What each symbol does to the units:
at | κ ψ χ λ ε
mol | voz fik tir bak bon
laz | zer leb tum gab zat
luv | pov saz pel ves tur
vul | nuf fam nir bav tem
nor | zat kaz gik leb sev
pag | rer kov goz suk res
bar | rud kud zok pep lag
bop | guv pap las tel bug
tev | vit suk lev pog rer
sev | tum nor leb laz gik
daz | pep gef bar lag kud
nas | bos sot mab mig lof
vos | bav dat vul tem fam
zof | dun pim lir bet mar
mab | nel lof ful bos mig
lag | lon bar pep gav zok
goz | pog res tev rer suk
kan | zeg moz keb reg nen
tum | luv zat fiz zer gab
guv | bak suz mol bon fik
tem | gof vul bav fef nir
pim | sar tof mar lir zof
gim | res bos mef kov nel
pog | tes lev vit miz zar
paf | reg lon kan nen moz
tir | vos bon zem voz bak
kom | nor sig zed tob fim
mar | gef zof bet sar lir
gof | lof nuf sim sot dup
saz | dep zer tur pel luv
tuv | sel viz koz mev baz
nis | gad luz nef nop feg
dep | tof ves led rom pov
reg | feg keb zeg luz fad
gad | koz seg viz tuv gos
pep | moz zok rud lon gav
gab | tur tum zer saz fiz
seg | baz nop gos viz gad
fad | nef reg luz nis zeg
bos | pag ful nel mef gim
nop | tuv nef gad gos seg
zat | saz laz gab fiz tum
pel | rom tur dep pov ves
pov | pim dep rom pef led
zar | ruv pog miz kod vit
mev | bur koz sel kif vap
sig | kaz ges fim zed kom
sud | pap kif lub rek bur
pap | suz lat bug las bop
zed | gik fim kaz nor tob
tur | led luv ves dep pel
bur | bop sud rek lat lub
fef | sot bav gof dup nuf
tes | fim kod ges sig ruv
nen | luz kan reg fad keb
las | mol bug suz guv tel
gef | zok dun kud bar daz
bug | fik bop tel suz las
sot | ful sim lof mab nas
moz | fad paf nen keb kan
rom | mar led tof pim pef
lir | daz mar sar dun bet
vap | lub mev kif sud sel
tob | leb zed nor sev kaz
luz | seg zeg feg nef nis
gik | gab sev laz zat leb
fim | sev kom tob kaz zed
lev | kod rer zar vit pog
fam | fef vos tem nir vul
dup | mab gof sot nas sim
suz | tir tel fik mol guv
kov | tev mef res goz pag
nel | goz gim kov pag mef
zeg | nop fad nis feg luz
pef | lir rom pim zof tof
miz | sig vit tes ruv kod
ges | tob ruv kom fim sig
tel | bon las guv fik suz
rer | miz tev pog zar lev
zok | paf lag gav rud pep
lof | gim nas mig ful mab
kif | lat sel bur lub sud
baz | kif tuv mev vap koz
bav | sim nir nuf gof fef
kod | kom miz ruv ges tes
mef | suk nel pag res kov
zem | vul bak dat vos voz
ful | kov mig gim nel bos
ves | pef pel pov led dep
lat | tel rek bop bug pap
feg | gos nis nop seg nef
tof | bet pef zof mar pim
bon | dat mol bak zem tir
voz | tem zem vos fam dat
bet | kud lir dun gef sar
zer | ves fiz luv tur saz
nef | viz feg seg gad nop
res | lev pag suk tev goz
lon | keb rud moz kan paf
gos | mev gad tuv baz viz
bak | fam tir voz dat zem
suk | zar goz rer lev tev
rek | las lub pap bop lat
led | zof pov pef tof rom
gav | kan pep lon paf rud
vit | ges zar kod tes miz
fik | zem guv bon tir mol
dat | nir voz fam vul vos
nuf | nas fef dup sim gof
dun | lag sar daz kud gef
viz | vap gos baz koz tuv
koz | sud baz vap sel mev
mig | mef mab bos gim ful
lub | bug bur lat pap rek
nir | dup tem fef nuf bav
ruv | zed tes sig kom ges
kaz | laz tob sev gik nor
sel | rek vap sud bur kif
kud | gav daz lag zok bar
leb | fiz gik zat tum laz
sim | mig dup nas lof sot
keb | nis nen fad zeg reg
fiz | pel gab saz luv zer
sar | bar bet gef daz dun
rud | nen gav paf moz lon

The rows follow the links: the fewer symbols apart two units are, the more alike their rows tend to be.

Each row is also shifted at random along 5 hidden directions that mean nothing.

Rows in random order:
Each row stands for one unit.
id 1: [ -8  19  11  -5  22  19   5  -7   1  -4  27 -17   2   3  15  -7 -10  -9  -8  -8  21   6   9 -16  -9   4  13   1 -23 -17  13]
id 2: [ -2   2   9  16  14  22 -12  13   0   8  30   4   0 -12 -17  -5   7  -5  12   9  -2  11   6  -1  -1 -12  -3   7 -12  19  -8]
id 3: [  6 -13  33 -14  -6  16 -16   4   0   7  13 -22  -3 -12   2  10   5   4  12  -2 -12 -14  -7  -9   3 -13   8  20 -21   5  -6]
id 4: [  4   1  14  29  -7 -18   6  15  -2  -8 -10   4  -1  -9  17 -14  24  19   0   7   3  24 -20 -16  -6 -16  -7  -2   8 -18  16]
id 5: [  2   6  15   7 -11   6 -44   3  -1  -7  20 -13  18  -3 -18 -10  38  -9  -5  16 -20   3  15  -9   8   2 -13 -25  18  17  13]
id 6: [ -1  12 -16  15   7  12 -14  11  -3   8  18  21  15   7  -9 -15  16  -3   8 -11 -17  -2  32  15  -5  43   2 -21  -1  10  16]
id 7: [  6   1  -4  27  -3  19  24   4   1  19  12  22  -8  -8  16 -11 -17  22  26   2  10   9  -8 -11  -1 -20  14 -22 -22  13 -17]
id 8: [ 11   1 -29  11  17   3  40  -4   6   8 -11  42  -9   7  -4 -15 -24  19  26  -1  24   7 -10  16   4   7  24  -4 -21  21 -12]
id 9: [ -6  -9   5  12   6 -11   5   8  -5   5  17 -13   2   1   1  -4  11 -13  -5 -17  11   5  -9   5   7  13  -7  14   5 -19 -12]
id 10: [ 12   4  14 -13  -4  21 -13  -3   6   2  13  -9  19   9  10  -5   0   4  11  10  -4 -13  20 -22   6  28  17 -29 -23  12  15]
id 11: [ -6   6   2 -17   9  23 -10   4   7  -1  11   3   8   8  26  18 -17   0  -5   0 -14 -23  30 -22 -19  27  12 -11 -37   2  23]
id 12: [  0  20 -17  18  26   9  13  14   6  -9  -4  27   4   3  -8 -13  -6   5   2  20  12  26  15  -1 -14  12   1  -1  -9  10  23]
id 13: [  8  10   7 -10   0  -4   9 -10  -7  -2 -14  -6  -6   0   1 -16   7  13   6 -24   1   0  -9  21   1   7  20  17   2 -17  17]
id 14: [ -2  -9 -13  17  18   0  -5   3   1   5  21  28  -7  -2 -18  -4  13  -1  10  -6   4   0 -13  17   7  -8   7   4 -11  24 -18]
id 15: [ 10  13  -5   8  -9   1  -5   1  -4  -2 -17   5   6  -2 -23 -18  12   7   8   9  -8  15   8  16   5   2  -3  -7  26  11  11]
id 16: [  1 -13   5   3  11  -5  16   9   0   7   7 -18   5   4 -10  -2  -6 -19   3   1  22  11  -4   2  14  18  -9  22   4  -9 -21]
id 17: [  6  14  -2 -11  11 -17 -10  -6  -3 -18 -11  -6  14  15 -10 -21  28  -4 -12 -15   2   3   8  19   4  43  10   3  14 -15  34]
id 18: [  2  12   2  24   1   0  18   9   0  -2  -3  14  -2  -5  29 -12   0  22   3  -1   6  16  -5 -16 -16  -5   6 -11 -14 -17  20]
id 19: [ -4  12   4  16  -4  -7  -8   4  -8  -7  -7   7 -11 -14  -8  -8  20  10  -4  -4 -11  17 -11  14 -10 -32  -9  13  19  -7  12]
id 20: [  8 -12  22  -8  -6   3 -24  10   0   1   9 -12  13   0   0   4  21   1   7   2 -17 -13   7 -10   5  22   2   2 -10   4  11]
id 21: [  8   4  -4 -11 -19  -5 -29 -18   0  -5   3   1  18  14  -2 -10  27   3   0  -7 -19 -23  12   2  14  29  13 -48  11  13  14]
id 22: [ -1   4   1  14   0   2 -34   6  -1  -4  21   5  14  -1 -18  -9  35  -8  -2   8 -16   3  12   1   6   9 -10 -21  12  17   9]
id 23: [ -3  22 -25   6  21   3   8   1  -1  -6  -8  30  -1   6 -10 -13  -2   5  -1  -9  -2   9  17  24 -14  19   9   3  -2   4  25]
id 24: [  1 -31   4   2  20 -23 -12  19   4  -5   6  17  -4  -1 -12  12  26  -2   1  -4  -4 -10 -21  11   6  15   1  35 -18  10  -7]
id 25: [  7  -7 -15  -6   9  -4  -2 -16   6  -2   9  22   3  12  -4  -6   7   6   9  -4   7 -18 -11   6  14  13  24 -23 -17  24  -8]
id 26: [ -2  -2   1  18  17  14  -6  13  -1  10  26  13  -3 -10 -20  -7   8  -3  13   2   1   9   1  11   0  -8  -1  14 -12  19 -11]
id 27: [  0 -23  12   9 -20 -17 -12   0   2  -2   6   6  -7  -8  27  15  19  17  -2   1 -12 -16 -30 -24   2 -30   0 -17 -12   1 -10]
id 28: [  9  13  14  16 -28  16  -6   4  -7  12  -2  -8   6 -13  -3 -17   7  15  17   9 -15  14   8  -5   3 -16  -6 -22  18   6   4]
id 29: [ -7   6   1  -1 -14  -1   3 -15 -10  11  15 -16  -1   4  22  -6   3  -3  -5 -36  -1 -15  -3   4   4   5   6 -17   8 -28  -6]
id 30: [  8   7   3   2  15  -8  15   3   0  -9 -10   4   3   7   3 -16   8  10   4  -6  15  12  -7   6  -1  22  15  13  -8 -13  21]
id 31: [ -2   2  -9 -11 -12   0  12 -16   0   5  -4 -15   6  11   5   1 -22 -12  -5   0  13  -5   8  -6  10   7  -3 -22  14  -6 -15]
id 32: [ -6  12   2   3  18  -6  -4  -6   0 -12  16  -7   5   7   7 -10  14 -10 -16  -9  16   7  -1  -5  -2  11   5  -3  -3 -17  16]
id 33: [ 11 -13  25  -5  -6   3 -21   5   2  -3  10 -15  10  -2  -8  -2  21   2   9  14  -5  -4  -4 -15  13   4   3  -5  -6  13   1]
id 34: [  1 -11 -31  20  -4 -20   6  -8  -7  11   0  43 -10   2  -9 -12  18  15  15 -31  -7 -11 -21  40  11   2  11 -12   8  14 -20]
id 35: [  3   4  -6   0  23 -20   9  -8   3 -18  -2   7   1  10   0 -14  16  -1  -9  -6  24   8 -18   5   5  13  13   4  -3 -10  12]
id 36: [ -3  26 -19   7 -18   3   8 -22  -5  -2 -13  21 -11  -1  22 -12  -6  25  -2 -18 -10  -5  -2   8 -14 -24  14 -35   8  -7  15]
id 37: [ -3  14   3  27  -3  -2   4  12  -3  -5  -3  12  -3  -9  16 -11  11  16  -2   3  -3  21  -3 -11 -16 -18  -6  -8   2 -13  20]
id 38: [ -2  -9 -13  31   5 -20 -22  10   2  -7  18  29   9   2 -13  -9  42  -1  -4   9  -6   7 -10   2   8   5 -11 -25  10  20  -3]
id 39: [  0 -11   6  -6  -1  -7   8  -3  -7  11   6 -24  -2   1 -13  -3   0 -17   3 -18  11   0  -8  18  16   9  -5  23  14 -14 -23]
id 40: [  2  13   2   8  20  16  11   3   2  -3  -4   7 -14 -14 -21  -9 -13   4  11  18  14  28  -7   7  -7 -36   1  28  -5  14  -1]
id 41: [  1   2  -7  -2 -11   0  12  -7   2   5  -1 -16  14  14  12  -4 -16 -11  -4   6  14   0  15 -16   9  26  -6 -30  11 -10  -7]
id 42: [  4 -22  -2 -12   8 -15 -10   1   0   1   3  14  -3   6  -4   9  18   3   7 -22 -12 -27 -11  20   6  23  14  18 -18   7  -3]
id 43: [ -6 -14  26 -14   0  11 -16   2   4  -4  10 -16 -16 -18   4  26  -6   1  -4  12  -9  -9 -17 -20  -7 -51  -5  27 -19   7 -11]
id 44: [  0   8  -3  25  15  -8   9  20  -1  -6  -5  20   0  -3   5 -12  14  10  -1  -2   2  20   0   3 -14  12  -1  13  -6 -12  24]
id 45: [  8  12  25  -8   5   4  -2  -3  -1 -11  -3 -27   2  -5  -4 -15  10   2   0   3  11  15  -7  -5   3  -7   8  18   2 -13  18]
id 46: [ -4  30 -11  -6   8  17   1  -7  -6   1  -6  11  -5  -2  -6 -12  -6   6   1 -21 -13   2  21  27 -16   5  11  10   0  -6  26]
id 47: [ -5 -17  -9   0   7 -15  -6   5   7  -7   3  26  -2   5  21  18   7   6  -8  -3  -7 -20 -11 -10  -8   8   6  -6 -25   5   2]
id 48: [ -4   1   5  -2  -7  -2   1  -4  -9  11  12 -21   5   4   7  -6   4 -12  -3 -28   1  -7   5   9   7  22  -1  -2  10 -24  -5]
id 49: [ 11 -12   8 -11  19   6  -8  10   7   0  11   3  13  10 -10   0   7  -3  13   4   3 -10   9   0   8  41  15  11 -27  15   6]
id 50: [ 10 -17  -3  -4   3 -17 -14  -8   4  -7   3  11   4   6 -18  -3  27   2   7   1   1 -11 -19  10  20   7  10  -6  -1  22 -11]
id 51: [  7  -5  11  18 -12 -33  -5   5  -8 -11 -19   0  -6  -9  -5 -15  40  15  -3 -11  -6  15 -33  16   5 -18  -7  16  28 -18   9]
id 52: [ -9  -4  -6  26  32 -26   2  13   5 -16  20  11   7   8   6  -8  26 -13 -18   3  25  19 -12 -13  -1  16  -8   0  -5 -14   8]
id 53: [  7  25 -13   0   5  24  16  -7   2   3  -9  14   3   4  -2 -16 -22  12  13   9   7  10  21   3  -8   7  16 -17  -7  11  16]
id 54: [  5   1   1 -10  25  23  -5  -2   8   0  23   5   6   6 -16  -4  -5  -6  13   8  10  -5  11  -1   6  18  19   0 -31  26  -1]
id 55: [  3   8 -13  19 -11   5  -4   4  -6  13   6  22   7   2  -1 -16  13  12  14 -13 -15  -2  15  14   1  22   4 -27   7   7   6]
id 56: [  0  -8   8   5  -2  -6   8   4  -4   9  11 -22   5   2   2  -5   2 -14  -1 -10  12   5  -2  -2  11  16  -8   6  10 -18 -15]
id 57: [ -2   8 -14  25  -1 -10  15  -4   2  -9 -10  29 -13  -7   7  -9   1  20  -1  11   9  19 -24  -3  -7 -43   1 -15   5   6   0]
id 58: [  7  18  27   0 -12  13   1   1  -5   1  -6 -24   1  -8  15 -15   3  15   4  -4  -3  12   3 -11  -8  -9   8   2   1 -22  25]
id 59: [  9  -3  -2  35  16   6  15  32   4   7   7  22   7  -4 -13 -15   3   7  20  22  12  29   6  -5  -1  14  -6   3 -11  17  -1]
id 60: [ -3 -14 -13 -15  10  -7  -5  -5   2   0   2  22  -7   9  11  16   1   5  -1 -23 -12 -34  -4  12  -5  20  18   7 -28   4   1]
id 61: [ -2  10 -14  -3  13 -20   1 -18   0 -16   1   6   5  15   8 -15  17  -2 -15 -21  14  -4  -7  10   2  22  16 -14   4 -15  18]
id 62: [ 11   1  15  21   1  12   3  19   0   5  -2  -3   2 -14 -25 -14   5   6  19  27   5  33  -2  -2   4 -18 -11  15   8  15  -4]
id 63: [ -4   4  -4  -6   8 -14   8 -26  -2 -10   7  -2 -12   3  11  -8   8   2 -11 -22  19  -4 -30   6   5 -21  18  -3  -2 -13  -3]
id 64: [ -2  25   6  -1  14  28  15   3  -5   7   2   2  -9  -7   9  -9 -20  11   9 -15   0   8  16   7 -20  -1  16  21 -22 -12  22]
id 65: [  5  12 -10   0  -6  -4  -3 -11  -6  -4 -19  10  -7  -5 -27 -15   9   8   6  -2  -6  10  -7  29   5 -22   1   5  26  11   2]
id 66: [  1   3   8 -20  -8  11   2  -9  -5  11   2 -36   7   5 -11  -3 -16 -20   1  -9   5  -4  17   9  12  19  -4   8  16 -11 -11]
id 67: [ -4  26 -10  -1  -4   7  -3  -7 -10   1 -10  10  -5  -1   3 -13   5  11  -2 -27 -18  -3  15  26 -16   6   9   0   9 -13  27]
id 68: [-10   8   0  15  30   0   7  13   2  -5  28  -1  10   8  15  -7   4 -15 -12  -4  21  12  10 -14  -9  29   0  -1 -19 -19  13]
id 69: [  5  21  26 -12   6  16  -3  -9   0 -10   6 -32   4  -2   6 -14  -1   0  -3   4  14  12   3 -16  -2  -7  12   4  -5 -15  22]
id 70: [  1   4  32  -5  22   8   3  -3   3 -11  15 -32 -10 -14  -9  -7   2  -8  -3  12  28  24 -25 -14   2 -39   4  36 -10  -8  -2]
id 71: [  4  10  11 -19  -2  29 -22 -17  -1   5  21 -13   2  -2 -12  -5   0  -2  10  -3  -8 -15  11   3   7  -7  16 -11  -9  20  -2]
id 72: [  1   1  -1  -9   0   7 -24 -17  -5   3  17   2  -4  -3 -26  -5  19  -4   6 -14 -12 -14  -5  25  12 -12  11   1   5  21 -11]
id 73: [ 11 -10  16 -14  -9   2 -21  -2   0   1   6  -9   9   2   0   0  18   4   9  -5 -14 -18   3  -1  10  20  11  -6  -8   7   6]
id 74: [  8  16  -1  -4  -5  -8  11 -16  -1  -9 -12   0   6  12  22 -19   5  16  -1 -13  10  -2  -5  -3  -1  18  22 -23  -2 -19  25]
id 75: [ -1 -10  -6 -12  19  16  46 -12   8  13   7  -9 -15   2   2   8 -55 -10  13   6  44   3 -15  -7  10 -17  13  18 -26   5 -42]
id 76: [ 10   9 -21  -4  -5   0  10 -13  -5   6 -19  20  -4   4 -22 -17  -1  12  17 -14  -4  -1   1  37   8   7  15  -2  15  13  -1]
id 77: [  9  17  10   0   2  28   7   1  -1   4  -5  -9  -5 -13 -21 -13 -16   7  17  18   5  22   6   3  -2 -26   3  13   2  14   3]
id 78: [-10  -2  10  15   9  -4   1   5  -3   2  24 -14   1  -3  10  -4  12 -11  -9 -11  12   9  -8  -8  -1  -1  -7   5  -2 -21  -4]
id 79: [ 11  -7   3 -14  -5   0 -16 -12   3  -1   5   1   9   8  -7  -5  15   4   8  -3  -5 -18  -2   3  15  18  17 -17  -6  17   0]
id 80: [  7  11  -8  19  -7  19   9   7  -1  15   6  17   7   0   6 -16  -6  14  21   0  -4   6  18   0  -3  18   8 -26  -7   8   5]
id 81: [ -8   4   9  11   9   0  -2  10  -5   3  24 -17   8   1   8  -6  11 -15 -10 -13   7   6   8  -6  -2  21  -8   4   1 -23   5]
id 82: [  9  11   5   0  32   6  24   8   6  -7  -2   3   5   9   5 -17  -9   5   8   3  27  17   6  -5  -7  31  21  18 -28 -10  24]
id 83: [  4  14   9  -2  14  11   8   9  -6   2  -5  -3  -5  -5  -4 -12  -1   8   8 -17  -2  11   9  19 -12  11  11  34  -9 -14  22]
id 84: [  9 -25   2  -7 -16 -23 -10 -12  -1   1  -3  10  -5   3   6   3  23  15   8 -18 -10 -27 -31   8  17  -2  15 -10  -5   8 -14]
id 85: [  0   5   3  12  -8  21  -6   0  -7  17  19   5  -6 -12  -6  -9   3   8  17 -12 -12  -1   2  11   0 -18   5  -4  -2  11 -11]
id 86: [  4  34 -11 -11 -14  29   8 -25  -4   5 -12   5  -5   0   5 -15 -24  18   9  -8  -6  -3  19   8  -9 -14  20 -28   3   5  15]
id 87: [-10   7   4   1  11   4   5  -7  -5   4  23 -11  -3   1  13  -4   0 -10  -7 -25  11  -4  -2   3  -2   5   7   6  -9 -22  -2]
id 88: [ -2 -11   5  -5  -2   2  -8   3   4   1   9   8  -1   1  25  15   2   9   0  -4 -11 -22  -2 -17  -8   4  10  -8 -27   1   5]
id 89: [-10   2  -1   1  23  -5   5  -7  -3  -3  21  -4  -7   2   3  -5   5 -12 -10 -23  17   1 -11  10   0   2   8  16  -9 -16  -4]
id 90: [ 10  -1  13  23   9  11   4  26   1   5   1   1   4 -13 -30 -15   7   2  21  26   6  34   2   3   4  -6 -11  23   5  17  -3]

Some units, each with its row:
guv id 85
vit id 70
mol id 55
zeg id 11
nis id 60
tir id 80
kif id 21
rer id 45
sud id 25
goz id 30
bav id 65
suk id 82
zer id 75
fef id 86
ruv id 1
mev id 10
bon id 7
gab id 66
mab id 67
kom id 68
koz id 33
dup id 57
fim id 87
tel id 26
kov id 51
bop id 38
fam id 76
dat id 62
tem id 77
nop id 24

Row, symbols taken left to right, then the row they reach:
id 49 λ ε κ: id 5
id 46 ε ψ ψ: id 36
id 71 ψ λ: id 72
id 63 λ κ: id 81
id 19 λ ε: id 44
id 22 κ: id 6
id 29 χ ε λ: id 16
id 74 λ ε χ: id 61
id 78 ε λ: id 48
id 56 κ λ ψ: id 31
id 52 κ λ ψ: id 9
id 35 ε λ: id 32
id 27 ε κ: id 73
id 90 ψ ε ψ: id 28
id 88 κ ψ ε: id 20
id 79 ψ χ: id 50
id 59 ε χ λ: id 15
id 17 ε: id 69
id 4 ψ χ ε: id 58
id 2 ψ: id 14
id 84 κ χ χ: id 54

